Here is a tiny trained network, its code and every weight. The questions are about switching its units off for an input and a class, where a switched-off unit gives its printed mean instead of its output.

import numpy as np


def w(rows, s, z=0):
    codes = np.array(rows[::2]) - 128.0
    scale = np.full(codes.shape[1], s)
    scale[-1] = z or s
    return codes * scale


def f(y):
    return y / 2 * (1 + np.tanh(0.7978845608 * (y + 0.044715 * y**3)))


def log_softmax(a):
    a = a - a.max(-1, keepdims=True)
    return a - np.log(np.exp(a).sum(-1, keepdims=True))


def net(x, mask):
    res = np.array(x, float).reshape(1, 3) / 4 @ E
    y = f(res @ A[0][:, :-1].T + A[0][:, -1])
    res = res + np.where(mask, y, B[0][:, -1]) @ B[0][:, :-1]
    return log_softmax(res[-1] @ U[:, :-1].T + U[:, -1])


A, B = {}, {}
E = w([
[225,236,33,30,21,153,78],'x0',
[90,121,45,254,95,35,152],'x1',
[118,170,230,209,205,81,6],'x2',
],0.0068)
A[0] = w([
[168,221,118,135,127,100,117,61],'N1',
[142,163,70,188,102,90,200,37],'N2',
[59,78,199,213,195,34,141,243],'N3',
[161,121,10,150,35,71,148,165],'N4',
[131,141,215,130,235,146,135,244],'N5',
[130,144,62,38,65,161,161,239],'N6',
[126,154,89,192,97,46,198,156],'N7',
[155,111,1,70,75,145,138,198],'N8',
[187,186,112,95,129,106,61,164],'N9',
[105,159,140,211,172,127,123,133],'N10',
[100,79,159,229,187,65,117,249],'N11',
[213,203,116,164,189,62,48,127],'N12',
[166,198,74,90,71,147,44,206],'N13',
[11,195,176,178,234,74,85,252],'N14',
[125,123,33,81,29,90,100,177],'N15',
[79,118,113,209,173,108,130,125],'N16',
],0.0082,0.0041)
B[0] = w([
[232,189,79,142,103,43,101,146],'N1',
[81,35,169,177,226,135,227,154],'N2',
[27,75,203,30,147,146,44,253],'N3',
[202,201,86,252,86,85,172,205],'N4',
[150,84,228,82,156,239,148,208],'N5',
[184,204,1,80,53,165,116,215],'N6',
[84,26,159,211,198,133,179,181],'N7',
[240,210,38,188,93,85,157,211],'N8',
[51,117,77,87,30,89,44,179],'N9',
[97,46,129,95,163,94,136,171],'N10',
[58,15,216,55,186,148,87,235],'N11',
[155,140,47,83,113,51,58,183],'N12',
[192,226,69,71,32,89,71,214],'N13',
[61,24,194,38,125,159,61,242],'N14',
[187,242,45,222,97,106,110,198],'N15',
[58,103,209,152,208,106,153,179],'N16',
],0.0062,0.012)
U = w([
[62,47,229,164,159,157,99,254],'0',
[94,44,117,58,125,68,84,66],'1',
[203,136,108,63,104,188,185,83],'2',
[210,198,62,58,2,75,43,93],'3',
[207,136,53,227,104,71,201,7],'4',
],0.0068,0.0036)

Each question gives the input, the list of numbers given to net, and the class t.
The units are the neurons (one row each of A and B). Each row of codes is followed by its name. A weight is (code - 128) times the scale printed after its matrix; where a second scale follows, it is the last column's (A, B and U).
mask holds one flag per neuron, in row order. A switched-off neuron (its flag False) gives its mean, the last column of its row in B, instead of its output. The means were averaged over made-up inputs and are rounded, as every weight is.
A unit's drop is (log p(t) with every unit on - log p(t) with that unit switched off) / (log p(t) with every unit on - log p(t) with every unit switched off).
The circuit of an input: a set's keep is (log p(t) with only the set's units on - log p(t) with every unit switched off) / (log p(t) with every unit on - log p(t) with every unit switched off). Starting from the 12 units with the biggest drops (on a tie, the unit counted first), units are removed one at a time, each time the one whose removal leaves the highest keep (on an exact tie, the one counted first), for as long as the keep stays at least 0.8.
units of the circuit, in order: the units of the circuit, biggest drop first
most important unit: the unit with the biggest drop
top k neurons: the k neurons with the biggest drops, biggest first
drop when u is switched off: that unit's drop, to one decimal
input [-3,-7,-8], class 3: most important unit -> N6
input [-6,-7,-6], class 2: units of the circuit, in order -> (N14, N3)
input [1,5,4], class 0: units of the circuit, in order -> (N6, N13)
input [6,4,-8], class 4: units of the circuit, in order -> (N4, N2)
input [-7,-6,-8], class 2: top 2 neurons -> (N11, N14)
input [3,2,7], class 1: top 2 neurons -> (N6, N8)
input [0,-7,-1], class 2: top 3 neurons -> (N12, N15, N13)
input [3,7,6], class 0: top 3 neurons -> (N6, N7, N8)
input [-3,-1,-8], class 4: drop when N14 is switched off -> 0.1
input [0,-2,0], class 2: drop when N11 is switched off -> 0.3
input [4,4,-4], class 4: drop when N4 is switched off -> 0.2
